Here is a tiny trained network, its code and every weight. The questions are about switching its units off for an input and a class, where a switched-off unit gives its printed mean instead of its output.

import numpy as np


def w(rows, s, z=0):
    codes = np.array(rows[::2]) - 128.0
    scale = np.full(codes.shape[1], s)
    scale[-1] = z or s
    return codes * scale


def f(y):
    return np.maximum(y, 0)


def log_softmax(a):
    a = a - a.max(-1, keepdims=True)
    return a - np.log(np.exp(a).sum(-1, keepdims=True))


def net(x, mask):
    res = np.array(x, float).reshape(1, 3) / 4 @ E
    y = f(res @ A[0][:, :-1].T + A[0][:, -1])
    res = res + np.where(mask, y, B[0][:, -1]) @ B[0][:, :-1]
    return log_softmax(res[-1] @ U[:, :-1].T + U[:, -1])


A, B = {}, {}
E = w([
[124,151,74,143,140,247],'x0',
[114,195,172,133,240,120],'x1',
[220,119,116,237,143,118],'x2',
],0.012)
A[0] = w([
[236,119,123,224,144,121,154],'N1',
[120,141,90,139,139,231,145],'N2',
[126,109,100,112,79,147,216],'N3',
[121,203,156,132,228,113,159],'N4',
[133,109,164,119,120,69,230],'N5',
[148,141,95,148,149,176,130],'N6',
[136,92,120,110,78,131,230],'N7',
[112,144,85,140,137,202,158],'N8',
[122,138,94,144,141,250,157],'N9',
[138,148,147,165,183,116,103],'N10',
[160,112,128,141,134,100,150],'N11',
[86,124,115,98,116,139,210],'N12',
[120,188,169,130,219,123,164],'N13',
[159,123,102,171,118,135,167],'N14',
[52,140,128,41,116,135,254],'N15',
[111,151,115,127,150,158,134],'N16',
[129,99,98,115,70,134,219],'N17',
[117,186,153,136,203,120,144],'N18',
[51,138,137,56,112,137,244],'N19',
[146,86,112,152,90,130,171],'N20',
[109,111,102,116,107,145,181],'N21',
[135,111,166,118,119,43,224],'N22',
[151,117,145,148,135,95,152],'N23',
[179,133,118,175,134,114,157],'N24',
[129,111,159,122,121,44,220],'N25',
[102,150,156,92,145,114,167],'N26',
[214,118,117,207,140,118,167],'N27',
[147,99,104,126,83,116,224],'N28',
[103,159,152,105,159,132,129],'N29',
[88,128,152,71,118,119,201],'N30',
],0.014,0.0057)
B[0] = w([
[139,93,114,223,138,128,247],'N1',
[201,161,145,128,133,185,204],'N2',
[163,142,95,109,74,120,193],'N3',
[114,151,156,136,247,121,221],'N4',
[84,90,131,113,103,77,208],'N5',
[167,118,153,149,134,154,173],'N6',
[136,114,107,108,69,103,199],'N7',
[181,159,131,119,127,168,191],'N8',
[185,145,147,134,122,176,216],'N9',
[145,152,130,155,173,107,171],'N10',
[116,114,91,156,131,122,165],'N11',
[141,149,114,69,116,122,186],'N12',
[105,152,152,129,230,123,215],'N13',
[140,100,123,160,112,151,182],'N14',
[123,143,156,9,120,126,250],'N15',
[139,161,153,122,158,152,158],'N16',
[155,134,87,108,68,107,203],'N17',
[109,151,166,144,244,123,198],'N18',
[129,148,140,5,119,122,240],'N19',
[121,99,107,143,87,155,187],'N20',
[152,144,100,105,103,127,169],'N21',
[64,77,113,129,124,64,225],'N22',
[107,127,98,158,139,111,169],'N23',
[130,115,109,205,132,113,189],'N24',
[58,76,118,132,111,65,221],'N25',
[104,128,150,100,142,123,183],'N26',
[133,93,113,210,127,130,229],'N27',
[112,96,93,135,64,138,197],'N28',
[103,132,151,111,157,140,171],'N29',
[122,123,162,78,118,115,205],'N30',
],0.012,0.016)
U = w([
[79,81,121,45,19,40,195],'0',
[239,232,78,41,46,169,197],'1',
[4,134,223,65,182,62,160],'2',
[136,225,209,54,191,253,45],'3',
[37,53,45,204,41,100,186],'4',
[217,82,100,192,47,242,159],'5',
[67,126,91,211,214,10,66],'6',
[203,168,209,222,198,190,1],'7',
],0.0045,0.0018)

Each question gives the input, the list of numbers given to net, and the class t.
The units are the neurons (one row each of A and B). Each row of codes is followed by its name. A weight is (code - 128) times the scale printed after its matrix; where a second scale follows, it is the last column's (A, B and U).
mask holds one flag per neuron, in row order. A switched-off neuron (its flag False) gives its mean, the last column of its row in B, instead of its output. The means were averaged over made-up inputs and are rounded, as every weight is.
A unit's drop is (log p(t) with every unit on - log p(t) with that unit switched off) / (log p(t) with every unit on - log p(t) with every unit switched off).
The circuit of an input: a set's keep is (log p(t) with only the set's units on - log p(t) with every unit switched off) / (log p(t) with every unit on - log p(t) with every unit switched off). Starting from the 12 units with the biggest drops (on a tie, the unit counted first), units are removed one at a time, each time the one whose removal leaves the highest keep (on an exact tie, the one counted first), for as long as the keep stays at least 0.8.
units of the circuit, in order: the units of the circuit, biggest drop first
most important unit: the unit with the biggest drop
top k neurons: the k neurons with the biggest drops, biggest first
drop when u is switched off: that unit's drop, to one decimal
input [-5,-7,1], class 4: units of the circuit, in order -> (N15; N19)
input [5,3,0], class 3: most important unit -> N1
input [-5,8,1], class 6: top 2 neurons -> (N15; N19)
input [0,-5,5], class 4: top 3 neurons -> (N2; N9; N8)
input [-1,0,-8], class 0: top 3 neurons -> (N4; N18; N13)
input [-8,6,1], class 6: top 2 neurons -> (N15; N19)
input [7,-2,0], class 1: top 2 neurons -> (N1; N27)
input [-8,3,1], class 6: top 2 neurons -> (N15; N19)
input [-4,-5,1], class 4: top 2 neurons -> (N15; N19)
input [6,-7,1], class 5: drop when N15 is switched off -> 0.4
input [7,7,5], class 7: drop when N21 is switched off -> 0.0
input [-6,0,7], class 4: drop when N13 is switched off -> 0.1
input [-4,0,7], class 4: drop when N13 is switched off -> 0.1
